Below is a small trained network, with its code and all its weights. Each question gives an input and a class and asks what happens when units are switched off, that is, made to give their printed mean instead of their output.

import numpy as np


def w(rows, s, z=0):
    codes = np.array(rows[::2]) - 128.0
    scale = np.full(codes.shape[1], s)
    scale[-1] = z or s
    return codes * scale


def f(y):
    return np.maximum(y, 0)


def log_softmax(a):
    a = a - a.max(-1, keepdims=True)
    return a - np.log(np.exp(a).sum(-1, keepdims=True))


def net(x, mask):
    res = np.array(x, float).reshape(1, 7) / 4 @ E
    y = f(res @ A[0][:, :-1].T + A[0][:, -1])
    res = res + np.where(mask, y, B[0][:, -1]) @ B[0][:, :-1]
    return log_softmax(res[-1] @ U[:, :-1].T + U[:, -1])


A, B = {}, {}
E = w([
[129,127,127,124,132,126,126,129,128],'x0',
[167,70,239,192,135,82,196,108,254],'x1',
[127,129,126,127,129,128,131,129,127],'x2',
[130,126,129,125,128,134,130,128,126],'x3',
[216,119,6,228,217,138,180,211,99],'x4',
[95,159,122,90,215,64,206,69,74],'x5',
[132,128,130,129,128,126,124,127,126],'x6',
],0.0086)
A[0] = w([
[78,192,127,87,188,78,183,68,92,18],'N0',
[129,126,132,140,54,199,55,189,156,68],'N1',
[129,130,127,147,47,208,54,181,169,74],'N2',
[74,198,130,92,194,83,185,68,90,12],'N3',
[68,230,32,55,108,202,48,151,2,5],'N4',
[26,156,228,27,37,117,68,29,147,87],'N5',
],0.0056,0.0011)
B[0] = w([
[185,71,147,68,91,89,46,100,63,178],'N0',
[196,72,150,70,90,77,52,90,48,174],'N1',
[191,71,142,43,103,77,53,75,66,177],'N2',
[183,73,142,67,99,90,50,95,67,179],'N3',
[26,164,214,197,61,128,255,73,243,244],'N4',
[144,212,17,215,232,211,121,245,109,253],'N5',
],0.0062,0.012)
U = w([
[139,182,11,173,192,175,126,229,89,241],'0',
[158,55,153,39,101,90,76,74,53,1],'1',
[85,139,226,166,93,123,194,77,226,131],'2',
],0.011,0.00075)

Each question gives the input, the list of numbers given to net, and the class t.
The units are the neurons (one row each of A and B). Each row of codes is followed by its name. A weight is (code - 128) times the scale printed after its matrix; where a second scale follows, it is the last column's (A, B and U).
mask holds one flag per neuron, in row order. A switched-off neuron (its flag False) gives its mean, the last column of its row in B, instead of its output. The means were averaged over made-up inputs and are rounded, as every weight is.
A unit's drop is (log p(t) with every unit on - log p(t) with that unit switched off) / (log p(t) with every unit on - log p(t) with every unit switched off).
The circuit of an input: a set's keep is (log p(t) with only the set's units on - log p(t) with every unit switched off) / (log p(t) with every unit on - log p(t) with every unit switched off). Starting from all 6 units, units are removed one at a time, each time the one whose removal leaves the highest keep (on an exact tie, the one counted first), for as long as the keep stays at least 0.8.
circuit, biggest first: the units of the circuit, biggest drop first
top k neurons: the k neurons with the biggest drops, biggest first
drop of u: that unit's drop, to one decimal
input [-4,1,8,2,-1,-5,-7], class 1: circuit, biggest first	[N4 N5]
input [-5,-3,6,7,6,-8,-7], class 1: top neuron	[N5]
input [4,5,2,2,-5,3,5], class 0: circuit, biggest first	[N5 N4]
input [-7,-8,4,-2,7,2,-5], class 2: circuit, biggest first	[N4 N5]
input [-1,-6,-7,5,3,5,-8], class 2: top 2 neurons	[N4 N5]
input [-6,-8,-8,2,-3,-8,8], class 1: top 2 neurons	[N2 N1]
input [-7,-5,-7,-2,4,0,-7], class 2: circuit, biggest first	[N5 N4]
input [5,-3,1,3,-3,3,8], class 0: top 3 neurons	[N5 N2 N1]
input [3,0,2,3,-3,-4,-8], class 1: top 2 neurons	[N2 N4]
input [7,-1,-6,-7,-3,3,-6], class 0: drop of N0	-0.1
input [1,-1,-6,2,6,7,-3], class 1: drop of N5	0.8
input [1,-8,6,1,0,7,6], class 2: drop of N2	0.1
